Below are the code and all the weights of a small trained network. Each question names an input and a target symbol and asks about switching units off, where a switched-off unit gives its printed mean instead of its output.

import numpy as np


def w(rows, s, z=0):
    codes = np.array(rows[::2]) - 128.0
    scale = np.full(codes.shape[1], s)
    scale[-1] = z or s
    return codes * scale


def f(y):
    return np.maximum(y, 0)


def softmax(a):
    e = np.exp(a - a.max(-1, keepdims=True))
    return e / e.sum(-1, keepdims=True)


def log_softmax(a):
    a = a - a.max(-1, keepdims=True)
    return a - np.log(np.exp(a).sum(-1, keepdims=True))


def net(x, mask):
    ids = ['αγδεζθλξπστφω'.index(c) for c in x.split()]
    T = len(ids)
    res = E[ids] + P[:T]
    u = 0
    for l in range(2):
        r = res
        for j in range(3):
            rows = slice(2 * j, 2 * j + 2)
            q, k, v = (r @ M[l][rows].T for M in (Q, K, V))
            z = softmax(np.where(np.tri(T) > 0, q @ k.T / 2**0.5, -1e9)) @ v
            o = O[l][rows]
            res = res + np.where(mask[u + j], z, o[:, -1]) @ o[:, :-1]
        u += 3
        y = f(res @ A[l][:, :-1].T + A[l][:, -1])
        res = res + np.where(mask[u : u + 8], y, B[l][:, -1]) @ B[l][:, :-1]
        u += 8
    return log_softmax(res[-1] @ U[:, :-1].T + U[:, -1])


Q, K, V, O, A, B = {}, {}, {}, {}, {}, {}
E = w([
[212,63,94,180,84,165,153,112,156,160,36],'α',
[152,98,130,116,119,204,102,217,131,123,141],'γ',
[139,158,129,212,151,159,170,134,109,85,103],'δ',
[92,144,186,85,149,129,176,140,151,115,155],'ε',
[143,156,155,176,149,140,76,144,173,54,141],'ζ',
[120,84,186,49,114,119,81,179,186,166,129],'θ',
[82,83,134,129,191,101,129,102,148,102,173],'λ',
[139,70,156,95,151,127,170,117,78,179,145],'ξ',
[192,72,138,155,133,133,97,108,132,148,119],'π',
[104,27,115,154,172,125,126,159,101,116,67],'σ',
[221,162,190,214,120,113,168,75,42,139,96],'τ',
[139,137,109,220,141,85,190,42,184,114,104],'φ',
[26,140,111,173,8,178,207,65,168,188,222],'ω',
],0.013)
P = w([
[98,95,243,171,170,153,52,74,111,241,189],'0',
[178,97,166,78,116,113,243,123,242,77,93],'1',
[174,109,197,92,121,129,254,108,237,56,127],'2',
[189,82,223,92,93,139,213,132,250,77,118],'3',
[142,156,119,231,168,138,135,163,100,65,162],'4',
[140,126,133,199,133,147,88,176,108,63,134],'5',
[152,120,154,180,117,161,44,170,108,53,139],'6',
[100,76,153,125,138,133,118,109,133,41,120],'7',
[144,113,160,117,107,168,110,113,99,38,126],'8',
[138,120,184,118,96,192,88,132,82,32,147],'9',
],0.0071)
Q[0] = w([
[156,74,148,87,90,168,190,98,180,130,138],'L0H1',
[86,195,28,153,112,112,114,180,68,177,131],'L0H1',
[61,179,144,152,98,136,130,116,70,126,147],'L0H2',
[160,93,198,122,168,133,136,174,124,98,99],'L0H2',
[152,122,155,135,178,174,224,152,222,156,109],'L0H3',
[101,199,3,89,113,82,118,163,95,172,118],'L0H3',
],0.006)
K[0] = w([
[70,123,169,141,126,87,96,139,40,144,201],'L0H1',
[147,132,147,70,123,134,199,109,167,97,82],'L0H1',
[110,146,161,120,74,163,178,128,84,137,105],'L0H2',
[195,99,184,137,182,78,79,138,61,173,146],'L0H2',
[190,116,173,163,148,166,59,94,138,197,134],'L0H3',
[194,132,108,80,184,110,138,190,115,2,115],'L0H3',
],0.006)
V[0] = w([
[172,129,95,154,21,138,158,70,164,117,153],'L0H1',
[94,126,102,88,134,61,70,77,177,81,181],'L0H1',
[78,143,129,142,234,21,179,119,164,76,143],'L0H2',
[153,103,98,143,131,188,101,185,204,83,65],'L0H2',
[227,28,187,145,254,53,75,68,127,176,114],'L0H3',
[44,76,71,140,120,151,234,51,94,170,134],'L0H3',
],0.0068)
O[0] = w([
[183,132,38,27,129,112,170,120,174,102,167,121],'L0H1',
[118,163,114,111,91,71,124,255,108,156,115,124],'L0H1',
[143,177,192,158,54,129,100,161,92,78,82,163],'L0H2',
[137,80,143,180,182,113,213,157,126,111,105,135],'L0H2',
[159,82,141,152,95,83,53,113,94,114,173,254],'L0H3',
[102,99,64,91,73,126,104,115,116,112,38,164],'L0H3',
],0.01,0.0066)
A[0] = w([
[181,90,96,68,59,120,131,106,143,127,3,246],'L0N1',
[254,107,173,172,114,56,122,196,116,87,132,248],'L0N2',
[164,63,96,127,186,89,81,199,75,162,200,242],'L0N3',
[161,95,137,186,118,76,191,162,148,117,4,142],'L0N4',
[81,225,156,223,89,199,144,51,109,151,156,192],'L0N5',
[167,68,132,181,165,125,118,139,77,83,158,169],'L0N6',
[64,110,229,193,118,154,80,94,89,194,163,105],'L0N7',
[187,105,135,123,141,118,89,185,138,5,161,255],'L0N8',
],0.0053,0.0021)
B[0] = w([
[33,100,120,174,151,139,168,121,165,46,142,185],'L0N1',
[82,254,200,94,171,30,170,75,86,29,150,255],'L0N2',
[46,67,239,130,102,45,208,83,175,112,211,190],'L0N3',
[104,206,157,70,189,167,94,129,71,60,157,174],'L0N4',
[180,61,111,171,147,235,77,185,179,68,108,161],'L0N5',
[139,109,202,113,175,78,159,67,74,56,157,217],'L0N6',
[130,121,135,154,99,172,81,236,93,98,178,201],'L0N7',
[155,180,174,149,111,61,181,3,132,104,33,240],'L0N8',
],0.0056,0.0094)
Q[1] = w([
[141,101,86,88,114,160,160,134,141,117,87],'L1H1',
[106,158,64,117,183,140,67,140,122,195,70],'L1H1',
[155,65,254,212,81,81,126,96,120,63,201],'L1H2',
[69,102,158,99,89,134,213,71,135,30,156],'L1H2',
[76,142,43,86,121,162,156,152,167,150,54],'L1H3',
[180,141,175,172,111,101,70,123,147,182,177],'L1H3',
],0.0069)
K[1] = w([
[123,134,192,106,184,123,98,138,128,176,200],'L1H1',
[129,181,142,56,191,40,121,43,111,91,47],'L1H1',
[101,128,95,216,20,232,165,123,206,159,137],'L1H2',
[68,71,125,244,2,99,111,109,138,147,237],'L1H2',
[111,161,122,49,86,105,186,44,146,131,121],'L1H3',
[94,91,162,109,178,177,92,158,127,125,162],'L1H3',
],0.0061)
V[1] = w([
[121,106,88,110,104,203,77,171,202,198,143],'L1H1',
[119,190,177,105,159,100,177,172,193,145,191],'L1H1',
[109,237,133,140,95,110,101,201,116,83,61],'L1H2',
[82,146,154,71,41,113,92,146,94,183,185],'L1H2',
[254,202,90,117,118,140,106,62,119,115,123],'L1H3',
[152,129,144,151,206,218,44,172,105,97,169],'L1H3',
],0.0077)
O[1] = w([
[101,194,45,114,146,89,74,171,123,150,62,46],'L1H1',
[92,180,198,150,236,115,121,191,133,98,185,112],'L1H1',
[49,86,165,38,116,155,144,136,50,67,167,31],'L1H2',
[179,107,133,95,136,103,2,233,144,61,160,249],'L1H2',
[124,188,132,87,153,78,105,16,156,114,229,27],'L1H3',
[123,68,97,68,184,186,55,101,110,156,73,227],'L1H3',
],0.0087,0.012)
A[1] = w([
[77,126,130,114,128,86,74,245,114,83,125,97],'L1N1',
[136,44,188,80,203,197,60,157,49,56,217,115],'L1N2',
[99,159,171,210,131,107,144,195,183,128,100,113],'L1N3',
[104,99,172,92,90,159,201,46,113,97,193,150],'L1N4',
[118,166,195,180,78,138,118,174,180,132,81,137],'L1N5',
[122,134,103,100,24,182,130,1,170,148,3,255],'L1N6',
[103,123,77,35,106,155,102,146,77,60,126,254],'L1N7',
[144,111,43,79,155,167,94,145,109,133,49,181],'L1N8',
],0.0055,0.0024)
B[1] = w([
[118,209,112,95,114,136,98,90,98,141,166,192],'L1N1',
[153,177,96,58,114,133,204,92,175,137,82,253],'L1N2',
[136,173,104,106,171,171,175,127,33,157,192,163],'L1N3',
[20,173,177,184,135,114,3,184,134,174,111,159],'L1N4',
[112,41,109,179,153,155,162,115,71,138,160,167],'L1N5',
[108,75,102,64,152,124,103,80,50,137,127,162],'L1N6',
[93,218,200,139,107,24,191,93,148,170,137,165],'L1N7',
[59,122,135,130,123,52,114,193,167,226,100,156],'L1N8',
],0.0067,0.027)
U = w([
[220,122,182,158,121,65,161,176,249,92,211,106],'α',
[45,189,203,118,190,231,167,101,235,136,115,141],'γ',
[144,201,167,140,91,113,191,53,112,229,116,64],'δ',
[70,153,96,113,97,143,213,140,62,107,147,137],'ε',
[157,179,92,44,228,180,67,173,93,91,211,135],'ζ',
[82,177,186,207,168,143,103,191,126,196,67,167],'θ',
[34,193,211,215,36,98,41,131,15,126,172,254],'λ',
[129,67,168,134,53,172,135,148,122,84,47,108],'ξ',
[190,143,125,157,69,59,23,200,185,102,92,153],'π',
[35,116,127,93,159,167,108,91,3,156,113,83],'σ',
[162,139,103,50,165,154,36,44,198,92,184,42],'τ',
[188,182,132,17,11,111,161,110,174,34,166,95],'φ',
[83,254,118,94,156,44,133,129,214,183,61,154],'ω',
],0.0037,0.003)

Each question gives the input, a string of symbols that net reads in full, and the target symbol t.
The units are the heads (2 rows each of Q, K, V and O) and the neurons (one row each of A and B). Each row of codes is followed by its name. A weight is (code - 128) times the scale printed after its matrix; where a second scale follows, it is the last column's (O, A, B and U).
mask holds one flag per unit, layer by layer, with each layer's heads first. A switched-off unit (its flag False) gives its mean, the last column of its rows in O or B, instead of its output. The means were averaged over made-up inputs and are rounded, as every weight is.
A unit's drop is (log p(t) with every unit on - log p(t) with that unit switched off) / (log p(t) with every unit on - log p(t) with every unit switched off).
The circuit of an input: a set's keep is (log p(t) with only the set's units on - log p(t) with every unit switched off) / (log p(t) with every unit on - log p(t) with every unit switched off). Starting from the 12 units with the biggest drops (on a tie, the unit counted first), units are removed one at a time, each time the one whose removal leaves the highest keep (on an exact tie, the one counted first), for as long as the keep stays at least 0.8.
units of the circuit, in order: the units of the circuit, biggest drop first
most important unit: the unit with the biggest drop
top k neurons: the k neurons with the biggest drops, biggest first
top k neurons in layer l: the k neurons of layer l with the biggest drops, biggest first
heads that matter: for each layer, one digit per head in row order, 1 if its drop is at least 0.15 and else 0, layers parted by /
input λ ζ θ θ α ω λ σ ω ε, target φ: top neuron	[L0N3]
input σ π θ θ λ, target ξ: heads that matter	100 / 101
input φ λ ω ω τ γ λ, target λ: units of the circuit, in order	[L1H3, L0H3, L1N2]
input σ λ α, target ξ: units of the circuit, in order	[L0H1, L1H1, L1H3, L0N7]
input α ε ξ λ, target δ: units of the circuit, in order	[L1H2, L0H2, L0H1]
input π λ ζ λ φ θ, target α: heads that matter	011 / 110
input ξ θ ζ δ φ π δ ω θ, target π: heads that matter	111 / 110
input λ ζ ζ δ γ π φ, target φ: heads that matter	111 / 010
input ξ ε π θ ω ζ ζ ω α, target π: top 2 neurons	[L0N3, L0N2]
input φ ξ σ, target λ: units of the circuit, in order	[L1N4, L1H3, L1H2, L1N2]
input λ π π, target φ: top 2 neurons	[L1N2, L0N7]
input δ λ θ λ γ π λ, target σ: heads that matter	100 / 111
input π ε δ ω, target π: heads that matter	001 / 100
input ζ θ φ φ π λ δ π π λ, target γ: most important unit	L1H1
input θ α π, target ζ: top 2 neurons	[L0N7, L1N3]
input γ α λ δ α δ α, target θ: heads that matter	111 / 111
input λ ζ π α λ, target φ: top 2 neurons	[L1N2, L0N7]
input τ ζ π ζ ζ, target τ: top 2 neurons	[L0N5, L0N7]
input α ω ω π γ φ ε π λ, target δ: top 3 neurons in layer 0	[L0N3, L0N2, L0N7]
input φ δ ε θ π θ, target λ: most important unit	L1N4
input θ θ τ ζ θ, target ζ: top 2 neurons in layer 1	[L1N3, L1N1]
input θ λ θ λ, target ζ: top 2 neurons in layer 0	[L0N7, L0N3]
input λ π σ, target φ: top 2 neurons	[L1N2, L0N7]
input φ φ λ, target λ: top 2 neurons in layer 1	[L1N4, L1N2]
input τ π α α φ, target τ: heads that matter	110 / 001
input ξ λ ξ φ ξ α π π, target π: top 2 neurons	[L0N2, L0N7]
input λ θ α ζ, target φ: most important unit	L1H2
input δ φ φ ξ π, target σ: heads that matter	100 / 011
input λ σ θ α ω ω δ, target φ: top 2 neurons in layer 0	[L0N3, L0N7]
